Here is a tiny trained network, its code and every weight. The questions are about switching its units off for an input and a class, where a switched-off unit gives its printed mean instead of its output.

import numpy as np


def w(rows, s, z=0):
    codes = np.array(rows[::2]) - 128.0
    scale = np.full(codes.shape[1], s)
    scale[-1] = z or s
    return codes * scale


def f(y):
    return y / 2 * (1 + np.tanh(0.7978845608 * (y + 0.044715 * y**3)))


def log_softmax(a):
    a = a - a.max(-1, keepdims=True)
    return a - np.log(np.exp(a).sum(-1, keepdims=True))


def net(x, mask):
    res = np.array(x, float).reshape(1, 8) / 4 @ E
    y = f(res @ A[0][:, :-1].T + A[0][:, -1])
    res = res + np.where(mask, y, B[0][:, -1]) @ B[0][:, :-1]
    return log_softmax(res[-1] @ U[:, :-1].T + U[:, -1])


A, B = {}, {}
E = w([
[197,140,115,138],'x0',
[20,73,239,97],'x1',
[163,92,203,115],'x2',
[115,137,70,36],'x3',
[77,130,105,199],'x4',
[113,255,165,133],'x5',
[143,147,174,65],'x6',
[165,105,175,190],'x7',
],0.0097)
A[0] = w([
[117,36,143,93,121],'n1',
[134,21,159,85,70],'n2',
[139,2,204,109,87],'n3',
[85,118,163,146,73],'n4',
[129,56,177,116,78],'n5',
[81,65,12,104,54],'n6',
[66,99,116,113,43],'n7',
[190,43,174,85,98],'n8',
[110,238,84,36,51],'n9',
[120,210,58,113,1],'n10',
[98,70,37,93,29],'n11',
[153,182,137,79,230],'n12',
[135,116,165,132,105],'n13',
[57,163,189,245,92],'n14',
[74,194,115,16,147],'n15',
[78,86,236,190,83],'n16',
[250,112,97,231,51],'n17',
[87,84,79,100,78],'n18',
[195,152,124,138,87],'n19',
[71,109,120,156,98],'n20',
],0.0093,0.0058)
B[0] = w([
[151,2,169,102,212],'n1',
[162,76,193,190,209],'n2',
[134,101,208,127,248],'n3',
[107,179,109,169,157],'n4',
[115,124,188,137,185],'n5',
[137,89,22,137,215],'n6',
[115,125,90,160,162],'n7',
[188,135,215,111,205],'n8',
[131,183,107,41,219],'n9',
[181,131,155,55,174],'n10',
[123,92,64,129,188],'n11',
[77,201,227,86,214],'n12',
[106,92,122,95,141],'n13',
[35,184,94,196,222],'n14',
[89,105,188,40,255],'n15',
[65,122,181,203,244],'n16',
[168,253,125,243,240],'n17',
[100,43,85,116,175],'n18',
[110,187,90,136,165],'n19',
[103,156,115,139,162],'n20',
],0.0064,0.008)
U = w([
[70,120,201,96,229],'0',
[112,41,55,116,91],'1',
[234,207,129,188,113],'2',
[12,139,172,201,73],'3',
[105,192,191,169,255],'4',
[86,184,171,29,85],'5',
[155,55,254,146,27],'6',
],0.0096,0.0074)

Each question gives the input, the list of numbers given to net, and the class t.
The units are the neurons (one row each of A and B). Each row of codes is followed by its name. A weight is (code - 128) times the scale printed after its matrix; where a second scale follows, it is the last column's (A, B and U).
mask holds one flag per neuron, in row order. A switched-off neuron (its flag False) gives its mean, the last column of its row in B, instead of its output. The means were averaged over made-up inputs and are rounded, as every weight is.
A unit's drop is (log p(t) with every unit on - log p(t) with that unit switched off) / (log p(t) with every unit on - log p(t) with every unit switched off).
The circuit of an input: a set's keep is (log p(t) with only the set's units on - log p(t) with every unit switched off) / (log p(t) with every unit on - log p(t) with every unit switched off). Starting from the 12 units with the biggest drops (on a tie, the unit counted first), units are removed one at a time, each time the one whose removal leaves the highest keep (on an exact tie, the one counted first), for as long as the keep stays at least 0.8.
units of the circuit, in order: the units of the circuit, biggest drop first
top k neurons: the k neurons with the biggest drops, biggest first
drop when u is switched off: that unit's drop, to one decimal
input [-7,5,2,3,-1,-3,-5,2], class 6: units of the circuit, in order : n1, n2
input [-1,5,-8,0,-2,-8,1,4], class 6: units of the circuit, in order : n2, n1
input [5,-1,-4,3,7,-1,-3,0], class 1: units of the circuit, in order : n6, n12
input [0,0,-2,-5,-2,-3,-7,6], class 2: top neuron : n17
input [3,-3,8,-8,0,1,2,-7], class 2: units of the circuit, in order : n15, n16, n17
input [-1,-2,1,1,-6,5,-4,6], class 2: units of the circuit, in order : n15, n16
input [1,-3,0,-2,-1,3,7,2], class 5: top 2 neurons : n12, n17
input [-3,8,-6,5,0,-3,3,-2], class 1: top 2 neurons : n6, n18
input [2,2,8,6,-7,-2,5,-3], class 6: drop when n2 is switched off : 0.1
input [-7,-6,-1,8,2,8,-6,2], class 5: drop when n12 is switched off : 0.0
input [1,6,4,6,-8,4,-4,2], class 6: drop when n8 is switched off : 0.2
